Here is a tiny trained network, its code and every weight. The questions are about switching its units off for an input and a target symbol, where a switched-off unit gives its printed mean instead of its output.

import numpy as np


def w(rows, s, z=0):
    codes = np.array(rows[::2]) - 128.0
    scale = np.full(codes.shape[1], s)
    scale[-1] = z or s
    return codes * scale


def softmax(a):
    e = np.exp(a - a.max(-1, keepdims=True))
    return e / e.sum(-1, keepdims=True)


def log_softmax(a):
    a = a - a.max(-1, keepdims=True)
    return a - np.log(np.exp(a).sum(-1, keepdims=True))


def net(x, mask):
    ids = ['ΣΨΩαβγδεζημπτ'.index(c) for c in x.split()]
    T = len(ids)
    res = E[ids] + P[:T]
    u = 0
    for l in range(2):
        r = res
        for j in range(3):
            rows = slice(2 * j, 2 * j + 2)
            q, k, v = (r @ M[l][rows].T for M in (Q, K, V))
            z = softmax(np.where(np.tri(T) > 0, q @ k.T / 2**0.5, -1e9)) @ v
            o = O[l][rows]
            res = res + np.where(mask[u + j], z, o[:, -1]) @ o[:, :-1]
        u += 3
    return log_softmax(res[-1] @ U[:, :-1].T + U[:, -1])


Q, K, V, O = {}, {}, {}, {}
E = w([
[105,106,193,116,115,140,160,178,125],'Σ',
[128,111,154,157,160,194,140,97,98],'Ψ',
[144,127,92,121,95,137,131,196,159],'Ω',
[139,85,154,82,106,98,104,171,167],'α',
[67,101,137,130,132,183,123,119,141],'β',
[116,254,120,127,80,144,95,113,91],'γ',
[136,124,102,148,50,78,171,131,110],'δ',
[176,119,166,134,66,117,103,106,129],'ε',
[67,146,109,99,113,129,175,176,134],'ζ',
[149,100,130,162,161,162,130,175,144],'η',
[106,151,95,145,162,170,175,160,118],'μ',
[190,127,110,175,93,141,126,154,121],'π',
[151,138,119,186,87,95,201,190,96],'τ',
],0.019)
P = w([
[157,117,116,142,131,80,156,98,110],'0',
[86,117,157,225,73,168,120,158,106],'1',
[159,184,155,177,206,130,161,114,237],'2',
[96,97,161,173,54,190,81,122,123],'3',
[225,139,144,9,115,152,204,111,64],'4',
[98,94,158,161,42,158,63,135,143],'5',
[172,224,203,211,197,105,218,88,156],'6',
[70,106,158,135,49,163,40,123,166],'7',
],0.014)
Q[0] = w([
[129,107,102,52,191,112,83,221,196],'L0H1',
[45,54,67,158,136,117,41,112,91],'L0H1',
[184,201,200,135,173,134,177,26,254],'L0H2',
[48,120,153,216,102,116,77,156,215],'L0H2',
[58,66,56,168,115,78,55,95,139],'L0H3',
[148,45,43,24,105,214,85,197,26],'L0H3',
],0.0078)
K[0] = w([
[78,84,115,116,142,117,99,191,128],'L0H1',
[99,114,93,186,99,136,63,114,95],'L0H1',
[197,105,142,72,155,135,171,136,76],'L0H2',
[95,88,85,107,93,69,116,72,71],'L0H2',
[102,110,131,165,75,114,65,136,119],'L0H3',
[77,127,181,192,128,155,90,152,252],'L0H3',
],0.011)
V[0] = w([
[145,78,119,65,180,44,125,156,136],'L0H1',
[118,84,68,149,132,156,75,33,129],'L0H1',
[24,127,245,103,131,93,163,56,82],'L0H2',
[171,122,255,144,136,155,192,143,100],'L0H2',
[228,143,188,163,145,147,65,68,65],'L0H3',
[153,45,157,129,215,124,99,160,189],'L0H3',
],0.0094)
O[0] = w([
[108,186,135,143,76,134,123,19,69,2],'L0H1',
[69,155,127,112,60,56,145,153,215,46],'L0H1',
[237,81,2,208,169,189,24,34,100,123],'L0H2',
[106,120,93,102,146,162,32,115,110,187],'L0H2',
[93,92,151,48,211,25,47,186,96,194],'L0H3',
[53,112,139,176,139,49,137,17,66,15],'L0H3',
],0.0077,0.0072)
Q[1] = w([
[238,50,166,50,148,117,127,147,187],'L1H1',
[217,113,80,48,221,122,234,135,161],'L1H1',
[125,106,103,61,69,158,132,121,52],'L1H2',
[196,195,177,71,197,123,102,99,104],'L1H2',
[180,96,164,101,158,85,139,121,83],'L1H3',
[43,117,2,96,73,104,76,175,82],'L1H3',
],0.0079)
K[1] = w([
[176,17,155,110,133,90,167,101,168],'L1H1',
[129,12,69,157,150,108,214,169,113],'L1H1',
[129,177,195,210,203,161,107,138,252],'L1H2',
[204,161,146,61,176,120,179,56,109],'L1H2',
[110,201,144,122,228,118,104,90,183],'L1H3',
[63,6,177,187,91,144,68,125,254],'L1H3',
],0.0076)
V[1] = w([
[192,80,114,168,200,73,212,132,115],'L1H1',
[113,165,58,50,156,145,191,111,105],'L1H1',
[101,12,122,159,1,78,99,132,200],'L1H2',
[47,95,125,208,218,179,164,171,120],'L1H2',
[103,124,205,197,113,152,46,179,103],'L1H3',
[179,11,156,123,86,135,200,108,106],'L1H3',
],0.0088)
O[1] = w([
[58,254,86,34,46,117,41,156,172,91],'L1H1',
[223,159,210,121,136,131,61,109,185,32],'L1H1',
[46,69,119,86,210,209,168,117,57,66],'L1H2',
[132,58,70,207,104,45,81,209,173,104],'L1H2',
[83,83,220,128,138,139,87,33,53,254],'L1H3',
[27,191,119,105,158,191,115,120,146,111],'L1H3',
],0.0079,0.0076)
U = w([
[138,72,94,199,152,170,163,164,64,220],'Σ',
[134,108,141,163,78,202,54,96,93,184],'Ψ',
[72,146,171,90,2,177,11,102,146,74],'Ω',
[106,136,202,152,87,146,219,133,156,58],'α',
[133,114,68,104,212,44,67,126,104,106],'β',
[129,153,139,150,121,145,188,27,105,187],'γ',
[157,112,107,163,57,208,176,77,161,75],'δ',
[156,130,96,27,208,126,100,123,36,28],'ε',
[96,142,194,82,158,67,139,180,100,1],'ζ',
[144,143,86,60,97,218,130,116,96,38],'η',
[92,138,162,183,167,35,148,107,130,154],'μ',
[202,92,83,41,153,126,155,159,134,84],'π',
[116,125,131,172,110,92,148,113,183,142],'τ',
],0.0085,0.0079)

Each question gives the input, a string of symbols that net reads in full, and the target symbol t.
The units are the heads (2 rows each of Q, K, V and O). Each row of codes is followed by its name. A weight is (code - 128) times the scale printed after its matrix; where a second scale follows, it is the last column's (O and U).
mask holds one flag per head, layer by layer. A switched-off head (its flag False) gives its mean, the last column of its rows in O, instead of its output. The means were averaged over made-up inputs and are rounded, as every weight is.
A unit's drop is (log p(t) with every unit on - log p(t) with that unit switched off) / (log p(t) with every unit on - log p(t) with every unit switched off).
The circuit of an input: a set's keep is (log p(t) with only the set's units on - log p(t) with every unit switched off) / (log p(t) with every unit on - log p(t) with every unit switched off). Starting from all 6 units, units are removed one at a time, each time the one whose removal leaves the highest keep (on an exact tie, the one counted first), for as long as the keep stays at least 0.8.
units of the circuit, in order: the units of the circuit, biggest drop first
unit that matters most: the unit with the biggest drop
heads that matter: for each layer, one digit per head in row order, 1 if its drop is at least 0.15 and else 0, layers parted by /
input α α Σ ε ε ζ γ, target ε: units of the circuit, in order	L0H3; L1H2
input γ γ Ψ, target π: units of the circuit, in order	L0H3; L1H3
input Ψ γ γ μ Σ Σ γ Ω, target Σ: units of the circuit, in order	L1H2
input γ Ψ γ γ η γ γ, target μ: heads that matter	001 / 010
input μ α ε, target τ: heads that matter	000 / 011
input ζ Ψ γ γ α Σ τ, target γ: heads that matter	100 / 010
input γ γ τ, target π: heads that matter	001 / 001
input α γ Σ γ Ω, target Ψ: heads that matter	110 / 000
input η Ψ γ Ψ γ α, target Σ: heads that matter	000 / 110
input δ Σ γ, target η: units of the circuit, in order	L1H2; L0H3; L1H3
input Σ Ψ Σ, target Ψ: units of the circuit, in order	L0H2; L0H1
input μ τ α, target τ: units of the circuit, in order	L1H2; L0H3
input γ γ ζ γ π ε π, target ζ: heads that matter	011 / 000
input γ Ω ε ε η, target ε: units of the circuit, in order	L0H3; L0H1
input γ μ γ α γ ε, target Σ: unit that matters most	L1H1
input τ Ψ γ ζ γ, target π: units of the circuit, in order	L0H1; L1H3; L1H2
input ε Σ γ Ψ α γ ζ, target γ: units of the circuit, in order	L1H2; L0H1
input α δ π π Ψ α ζ, target β: units of the circuit, in order	L0H3; L0H2
input γ ε Σ γ γ Ψ π, target π: heads that matter	001 / 000
input Ψ α ζ ε π γ π δ, target Σ: unit that matters most	L1H2
input Σ γ Σ, target Ψ: heads that matter	010 / 000
input α α ζ γ γ, target δ: heads that matter	001 / 000
input α γ Ψ γ γ, target β: heads that matter	001 / 010
input γ γ β ζ Ψ Σ τ, target β: units of the circuit, in order	L0H3; L0H2
input Σ Σ γ, target Ψ: units of the circuit, in order	L0H2; L1H3
input π μ ε γ π γ η, target ζ: heads that matter	011 / 000
